Below are the code and all the weights of a small trained network. Each question names an input and a class and asks about switching units off, where a switched-off unit gives its printed mean instead of its output.

import numpy as np


def w(rows, s, z=0):
    codes = np.array(rows[::2]) - 128.0
    scale = np.full(codes.shape[1], s)
    scale[-1] = z or s
    return codes * scale


def f(y):
    return y / 2 * (1 + np.tanh(0.7978845608 * (y + 0.044715 * y**3)))


def log_softmax(a):
    a = a - a.max(-1, keepdims=True)
    return a - np.log(np.exp(a).sum(-1, keepdims=True))


def net(x, mask):
    res = np.array(x, float).reshape(1, 5) / 4 @ E
    y = f(res @ A[0][:, :-1].T + A[0][:, -1])
    res = res + np.where(mask, y, B[0][:, -1]) @ B[0][:, :-1]
    return log_softmax(res[-1] @ U[:, :-1].T + U[:, -1])


A, B = {}, {}
E = w([
[127,128,128],'x0',
[225,53,69],'x1',
[128,128,127],'x2',
[89,207,4],'x3',
[213,206,163],'x4',
],0.014)
A[0] = w([
[117,123,103,192],'neuron 1',
[216,93,154,65],'neuron 2',
[173,29,140,166],'neuron 3',
[173,63,137,105],'neuron 4',
[62,201,106,108],'neuron 5',
[170,128,38,53],'neuron 6',
[170,134,122,111],'neuron 7',
[35,95,103,235],'neuron 8',
[143,116,79,114],'neuron 9',
[136,216,95,125],'neuron 10',
[204,160,125,115],'neuron 11',
[93,117,215,168],'neuron 12',
[144,221,169,157],'neuron 13',
[172,139,100,140],'neuron 14',
[173,162,197,180],'neuron 15',
[162,123,57,43],'neuron 16',
[168,110,70,45],'neuron 17',
[75,109,254,195],'neuron 18',
[76,69,105,254],'neuron 19',
[175,134,96,194],'neuron 20',
],0.019,0.0087)
B[0] = w([
[122,163,127,163],'neuron 1',
[40,249,111,214],'neuron 2',
[193,196,72,242],'neuron 3',
[203,222,73,201],'neuron 4',
[139,232,101,221],'neuron 5',
[116,58,189,197],'neuron 6',
[85,130,181,161],'neuron 7',
[44,110,6,231],'neuron 8',
[124,43,108,166],'neuron 9',
[184,187,173,218],'neuron 10',
[53,154,153,203],'neuron 11',
[118,44,155,212],'neuron 12',
[181,131,207,229],'neuron 13',
[92,109,177,176],'neuron 14',
[52,78,150,222],'neuron 15',
[119,30,208,177],'neuron 16',
[125,65,177,173],'neuron 17',
[123,45,148,254],'neuron 18',
[144,92,7,220],'neuron 19',
[105,86,100,194],'neuron 20',
],0.012,0.02)
U = w([
[98,33,126,69],'0',
[21,234,113,246],'1',
[133,90,247,249],'2',
[182,251,217,2],'3',
[244,194,71,58],'4',
],0.012,0.0074)

Each question gives the input, the list of numbers given to net, and the class t.
The units are the neurons (one row each of A and B). Each row of codes is followed by its name. A weight is (code - 128) times the scale printed after its matrix; where a second scale follows, it is the last column's (A, B and U).
mask holds one flag per neuron, in row order. A switched-off neuron (its flag False) gives its mean, the last column of its row in B, instead of its output. The means were averaged over made-up inputs and are rounded, as every weight is.
A unit's drop is (log p(t) with every unit on - log p(t) with that unit switched off) / (log p(t) with every unit on - log p(t) with every unit switched off).
The circuit of an input: a set's keep is (log p(t) with only the set's units on - log p(t) with every unit switched off) / (log p(t) with every unit on - log p(t) with every unit switched off). Starting from the 12 units with the biggest drops (on a tie, the unit counted first), units are removed one at a time, each time the one whose removal leaves the highest keep (on an exact tie, the one counted first), for as long as the keep stays at least 0.8.
units of the circuit, in order: the units of the circuit, biggest drop first
unit that matters most: the unit with the biggest drop
top k neurons: the k neurons with the biggest drops, biggest first
drop when u is switched off: that unit's drop, to one decimal
input [-8,-3,-6,-2,0], class 0: unit that matters most : neuron 10
input [3,-3,7,0,-8], class 0: top 2 neurons : neuron 2; neuron 19
input [8,5,1,-7,1], class 1: top 2 neurons : neuron 2; neuron 15
input [2,8,4,-4,0], class 4: top 4 neurons : neuron 3; neuron 4; neuron 8; neuron 15
input [7,4,-8,0,6], class 1: top 3 neurons : neuron 2; neuron 18; neuron 11
input [8,5,-3,1,2], class 2: top 2 neurons : neuron 8; neuron 19
input [-4,-6,3,5,1], class 3: top 2 neurons : neuron 10; neuron 13
input [-6,7,-6,0,-1], class 4: top 3 neurons : neuron 3; neuron 4; neuron 15
input [4,-8,-6,0,-5], class 0: top 3 neurons : neuron 18; neuron 2; neuron 12
input [6,-6,0,-4,0], class 0: top 2 neurons : neuron 10; neuron 18
input [0,2,1,-7,7], class 1: top 2 neurons : neuron 2; neuron 15
input [8,5,-5,-8,-1], class 4: top 2 neurons : neuron 3; neuron 4
input [-8,-3,-5,1,8], class 3: drop when neuron 10 is switched off : 0.2
input [-4,6,4,0,-6], class 4: units of the circuit, in order : neuron 3
input [7,-1,6,-2,3], class 2: drop when neuron 8 is switched off : 0.2
input [-7,8,-5,5,1], class 2: drop when neuron 19 is switched off : 0.1
input [3,3,-2,-6,6], class 1: drop when neuron 2 is switched off : 0.4
